Here is a tiny trained network, its code and every weight. The questions are about switching its units off for an input and a class, where a switched-off unit gives its printed mean instead of its output.

import numpy as np


def w(rows, s, z=0):
    codes = np.array(rows[::2]) - 128.0
    scale = np.full(codes.shape[1], s)
    scale[-1] = z or s
    return codes * scale


def norm(h):
    return h / np.sqrt((h * h).mean(-1, keepdims=True) + 1e-5)


def f(y):
    return y / 2 * (1 + np.tanh(0.7978845608 * (y + 0.044715 * y**3)))


def log_softmax(a):
    a = a - a.max(-1, keepdims=True)
    return a - np.log(np.exp(a).sum(-1, keepdims=True))


def net(x, mask):
    res = np.array(x, float).reshape(1, 2) / 4 @ E
    u = 0
    for l in range(2):
        y = f(norm(res) @ A[l][:, :-1].T + A[l][:, -1])
        res = res + np.where(mask[u : u + 14], y, B[l][:, -1]) @ B[l][:, :-1]
        u += 14
    return log_softmax(norm(res)[-1] @ U[:, :-1].T + U[:, -1])


A, B = {}, {}
E = w([
[232,102,19,21],'x0',
[50,254,62,99],'x1',
],0.0064)
A[0] = w([
[175,120,90,229,76],'0.n0',
[126,37,138,139,53],'0.n1',
[162,93,153,146,73],'0.n2',
[134,79,181,98,39],'0.n3',
[118,138,171,142,73],'0.n4',
[223,141,217,123,25],'0.n5',
[255,219,112,250,114],'0.n6',
[53,68,172,154,45],'0.n7',
[188,137,92,173,98],'0.n8',
[143,88,91,191,98],'0.n9',
[162,129,146,81,89],'0.n10',
[124,214,112,126,121],'0.n11',
[101,46,74,100,104],'0.n12',
[182,68,173,145,4],'0.n13',
],0.0084,0.004)
B[0] = w([
[102,126,127,68,109],'0.n0',
[55,136,101,90,180],'0.n1',
[70,142,100,113,150],'0.n2',
[66,135,96,136,127],'0.n3',
[186,138,141,71,139],'0.n4',
[43,131,98,107,148],'0.n5',
[121,127,127,109,116],'0.n6',
[240,173,114,160,234],'0.n7',
[139,157,158,127,120],'0.n8',
[108,140,123,106,127],'0.n9',
[152,167,156,148,124],'0.n10',
[57,16,92,223,249],'0.n11',
[178,191,147,198,160],'0.n12',
[34,113,130,8,191],'0.n13',
],0.013,0.0019)
A[1] = w([
[139,126,103,113,2],'1.n0',
[144,47,182,162,174],'1.n1',
[61,117,104,97,104],'1.n2',
[90,171,213,164,54],'1.n3',
[81,251,147,134,117],'1.n4',
[142,127,103,107,13],'1.n5',
[85,144,104,112,134],'1.n6',
[124,156,123,107,148],'1.n7',
[147,101,166,114,194],'1.n8',
[115,169,130,83,60],'1.n9',
[134,124,132,136,122],'1.n10',
[103,115,124,104,102],'1.n11',
[130,194,98,123,150],'1.n12',
[103,185,149,74,121],'1.n13',
],0.025,0.0029)
B[1] = w([
[171,158,171,165,134],'1.n0',
[72,210,108,21,235],'1.n1',
[87,75,174,199,238],'1.n2',
[236,62,135,225,255],'1.n3',
[69,218,95,3,187],'1.n4',
[180,149,144,177,141],'1.n5',
[127,81,158,146,186],'1.n6',
[139,132,97,104,135],'1.n7',
[70,115,118,172,170],'1.n8',
[155,162,106,110,150],'1.n9',
[117,121,99,127,134],'1.n10',
[125,99,118,157,162],'1.n11',
[93,149,116,83,157],'1.n12',
[155,199,89,85,170],'1.n13',
],0.023,0.0086)
U = w([
[255,208,50,174,185],'0',
[38,52,133,205,211],'1',
[41,208,55,28,212],'2',
[139,53,118,2,27],'3',
[176,68,180,8,2],'4',
[166,83,139,103,21],'5',
],0.016,0.0075)

Each question gives the input, the list of numbers given to net, and the class t.
The units are the neurons (one row each of A and B). Each row of codes is followed by its name. A weight is (code - 128) times the scale printed after its matrix; where a second scale follows, it is the last column's (A, B and U).
mask holds one flag per neuron, layer by layer. A switched-off neuron (its flag False) gives its mean, the last column of its row in B, instead of its output. The means were averaged over made-up inputs and are rounded, as every weight is.
A unit's drop is (log p(t) with every unit on - log p(t) with that unit switched off) / (log p(t) with every unit on - log p(t) with every unit switched off).
The circuit of an input: a set's keep is (log p(t) with only the set's units on - log p(t) with every unit switched off) / (log p(t) with every unit on - log p(t) with every unit switched off). Starting from the 12 units with the biggest drops (on a tie, the unit counted first), units are removed one at a time, each time the one whose removal leaves the highest keep (on an exact tie, the one counted first), for as long as the keep stays at least 0.8.
units of the circuit, in order: the units of the circuit, biggest drop first
top k neurons: the k neurons with the biggest drops, biggest first
top k neurons in layer l: the k neurons of layer l with the biggest drops, biggest first
drop of u: that unit's drop, to one decimal
input [-3,0], class 2: top 3 neurons	(1.n1, 1.n3, 1.n2)
input [8,-8], class 0: units of the circuit, in order	(0.n12, 1.n5)
input [-7,7], class 0: top 2 neurons	(1.n3, 0.n13)
input [-7,-6], class 0: top 2 neurons	(1.n3, 0.n11)
input [-3,-2], class 2: top neuron in layer 0	(0.n7)
input [8,4], class 0: top 3 neurons in layer 1	(1.n1, 1.n4, 1.n5)
input [-5,5], class 0: top 4 neurons in layer 1	(1.n3, 1.n2, 1.n4, 1.n8)
input [-2,-3], class 2: top 3 neurons	(0.n11, 0.n7, 1.n13)
input [4,-5], class 1: top 2 neurons in layer 1	(1.n2, 1.n3)
input [3,-2], class 2: top 2 neurons	(0.n12, 0.n10)
input [6,-5], class 0: top 2 neurons in layer 0	(0.n11, 0.n12)
input [7,7], class 0: top 4 neurons in layer 1	(1.n1, 1.n5, 1.n4, 1.n2)
input [2,-3], class 2: top 4 neurons	(0.n11, 0.n12, 1.n13, 1.n4)
input [3,-1], class 2: units of the circuit, in order	(1.n3)
input [7,4], class 0: top 3 neurons	(1.n1, 1.n4, 1.n5)
input [-5,8], class 1: top 2 neurons	(0.n11, 1.n1)
input [1,0], class 2: top 3 neurons	(1.n2, 1.n4, 1.n12)
input [-1,0], class 2: top 2 neurons	(1.n3, 1.n2)
input [-1,-2], class 2: top 2 neurons	(0.n11, 1.n13)
input [-5,3], class 0: top neuron	(1.n3)
input [-5,-4], class 0: top 2 neurons	(1.n3, 0.n11)
input [-4,0], class 0: top 2 neurons in layer 1	(1.n3, 1.n2)
input [-3,7], class 1: drop of 0.n11	4.6
input [0,6], class 1: drop of 0.n11	1.8
input [2,1], class 2: drop of 1.n3	1.9
input [-4,7], class 1: drop of 0.n11	6.7
input [-4,8], class 1: top neuron	(0.n11)
